Here is a tiny trained network, its code and every weight. The questions are about switching its units off for an input and a class, where a switched-off unit gives its printed mean instead of its output.

import numpy as np


def w(rows, s, z=0):
    codes = np.array(rows[::2]) - 128.0
    scale = np.full(codes.shape[1], s)
    scale[-1] = z or s
    return codes * scale


def norm(h):
    return h / np.sqrt((h * h).mean(-1, keepdims=True) + 1e-5)


def f(y):
    return np.maximum(y, 0)


def log_softmax(a):
    a = a - a.max(-1, keepdims=True)
    return a - np.log(np.exp(a).sum(-1, keepdims=True))


def net(x, mask):
    res = np.array(x, float).reshape(1, 2) / 4 @ E
    u = 0
    for l in range(2):
        y = f(norm(res) @ A[l][:, :-1].T + A[l][:, -1])
        res = res + np.where(mask[u : u + 11], y, B[l][:, -1]) @ B[l][:, :-1]
        u += 11
    return log_softmax(norm(res)[-1] @ U[:, :-1].T + U[:, -1])


A, B = {}, {}
E = w([
[77,120,122,139,59,98,138,172,117,194,120],'x0',
[127,165,154,97,129,143,1,82,114,148,115],'x1',
],0.012)
A[0] = w([
[80,135,120,107,100,183,99,78,140,131,105,182],'0.n1',
[79,158,104,212,125,148,139,122,130,176,84,188],'0.n2',
[126,167,126,78,81,112,201,164,106,153,120,128],'0.n3',
[108,79,116,133,144,156,164,102,133,141,131,171],'0.n4',
[158,109,114,181,154,43,128,194,126,123,173,147],'0.n5',
[94,100,135,121,120,136,162,132,182,163,195,170],'0.n6',
[162,100,147,133,167,146,112,3,38,232,123,123],'0.n7',
[220,114,128,143,128,153,142,125,114,94,197,2],'0.n8',
[193,124,108,106,140,205,202,84,109,97,132,81],'0.n9',
[149,169,122,169,146,73,121,133,91,121,146,74],'0.n10',
[197,169,154,96,118,173,132,64,145,100,159,142],'0.n11',
],0.0056,0.0026)
B[0] = w([
[154,205,103,139,123,124,189,76,157,61,39,233],'0.n1',
[188,142,75,168,254,95,129,164,88,68,160,233],'0.n2',
[178,52,123,137,151,111,45,122,84,75,138,247],'0.n3',
[97,135,210,77,88,153,96,67,109,124,127,195],'0.n4',
[155,145,196,112,89,128,107,94,97,102,67,220],'0.n5',
[116,226,92,84,123,156,113,13,166,167,106,222],'0.n6',
[164,105,184,196,73,116,185,102,87,112,126,245],'0.n7',
[173,81,107,101,156,127,29,147,76,41,177,183],'0.n8',
[94,112,26,170,89,173,96,165,156,175,161,233],'0.n9',
[89,164,119,195,179,141,176,107,117,76,115,128],'0.n10',
[39,146,75,80,129,114,165,171,145,150,193,255],'0.n11',
],0.006,0.0039)
A[1] = w([
[124,153,126,184,154,122,193,118,118,101,114,99],'1.n1',
[84,115,108,105,122,60,136,196,166,226,117,75],'1.n2',
[166,140,132,123,195,167,92,113,159,109,150,91],'1.n3',
[107,145,155,151,93,108,91,158,127,171,113,194],'1.n4',
[54,163,97,118,2,169,154,142,157,145,166,139],'1.n5',
[146,130,122,123,130,122,202,158,177,107,170,184],'1.n6',
[112,84,137,116,123,133,204,161,173,114,144,192],'1.n7',
[119,74,115,149,105,114,191,174,112,138,101,129],'1.n8',
[108,88,138,126,87,127,132,182,62,215,125,115],'1.n9',
[88,175,213,87,120,100,76,115,152,198,168,2],'1.n10',
[150,171,127,105,125,76,137,70,131,109,101,197],'1.n11',
],0.008,0.0016)
B[1] = w([
[63,120,79,149,105,44,66,138,94,142,127,204],'1.n1',
[137,123,59,93,215,231,80,164,132,51,189,221],'1.n2',
[113,96,162,146,88,125,163,218,183,172,137,240],'1.n3',
[121,138,102,87,165,195,159,164,176,83,221,226],'1.n4',
[142,87,80,179,141,28,162,71,39,113,110,196],'1.n5',
[146,143,186,98,126,101,60,105,123,171,105,227],'1.n6',
[96,219,191,131,103,138,101,101,98,184,50,222],'1.n7',
[193,178,169,126,85,181,117,68,148,150,102,244],'1.n8',
[110,86,160,90,206,168,97,160,255,71,198,242],'1.n9',
[195,148,218,165,82,113,220,85,137,165,13,194],'1.n10',
[107,85,65,147,126,105,153,155,82,148,137,254],'1.n11',
],0.0068,0.0052)
U = w([
[175,238,204,172,55,106,130,14,123,145,5,181],'0',
[142,134,96,123,194,202,60,163,242,70,255,181],'1',
[109,36,3,197,96,8,144,104,22,122,152,168],'2',
[126,44,164,109,146,91,140,135,120,162,114,27],'3',
[87,90,155,63,201,78,170,122,104,174,115,3],'4',
],0.0098,0.0036)

Each question gives the input, the list of numbers given to net, and the class t.
The units are the neurons (one row each of A and B). Each row of codes is followed by its name. A weight is (code - 128) times the scale printed after its matrix; where a second scale follows, it is the last column's (A, B and U).
mask holds one flag per neuron, layer by layer. A switched-off neuron (its flag False) gives its mean, the last column of its row in B, instead of its output. The means were averaged over made-up inputs and are rounded, as every weight is.
A unit's drop is (log p(t) with every unit on - log p(t) with that unit switched off) / (log p(t) with every unit on - log p(t) with every unit switched off).
unit that matters most: the unit with the biggest drop
top k neurons: the k neurons with the biggest drops, biggest first
top k neurons in layer l: the k neurons of layer l with the biggest drops, biggest first
drop when u is switched off: that unit's drop, to one decimal
input [3,1], class 2: top neuron => (0.n2)
input [-3,3], class 2: top 2 neurons in layer 0 => (0.n1 0.n7)
input [-2,-3], class 2: top 4 neurons => (0.n2 1.n8 0.n9 1.n5)
input [-3,2], class 2: top 2 neurons in layer 0 => (0.n7 0.n3)
input [-1,-3], class 2: top 2 neurons => (0.n6 0.n4)
input [-4,4], class 0: top 4 neurons in layer 0 => (0.n2 0.n3 0.n8 0.n9)
input [-5,-5], class 0: top 2 neurons in layer 1 => (1.n7 1.n9)
input [-2,3], class 2: top 3 neurons in layer 1 => (1.n11 1.n8 1.n7)
input [-2,-2], class 2: top 3 neurons => (0.n9 1.n5 0.n2)
input [-3,0], class 2: top 3 neurons in layer 0 => (0.n9 0.n11 0.n2)
input [-3,-1], class 2: top 4 neurons => (0.n9 0.n11 1.n5 0.n2)
input [0,3], class 2: top 3 neurons => (0.n1 1.n11 0.n7)
input [6,-7], class 0: top 2 neurons => (1.n8 1.n7)
input [-6,7], class 0: unit that matters most => 1.n9
input [6,5], class 1: top 2 neurons in layer 1 => (1.n4 1.n9)
input [4,-3], class 1: top 3 neurons in layer 0 => (0.n1 0.n7 0.n3)
input [4,0], class 1: drop when 0.n1 is switched off => 0.5
input [7,5], class 1: drop when 1.n4 is switched off => 0.6
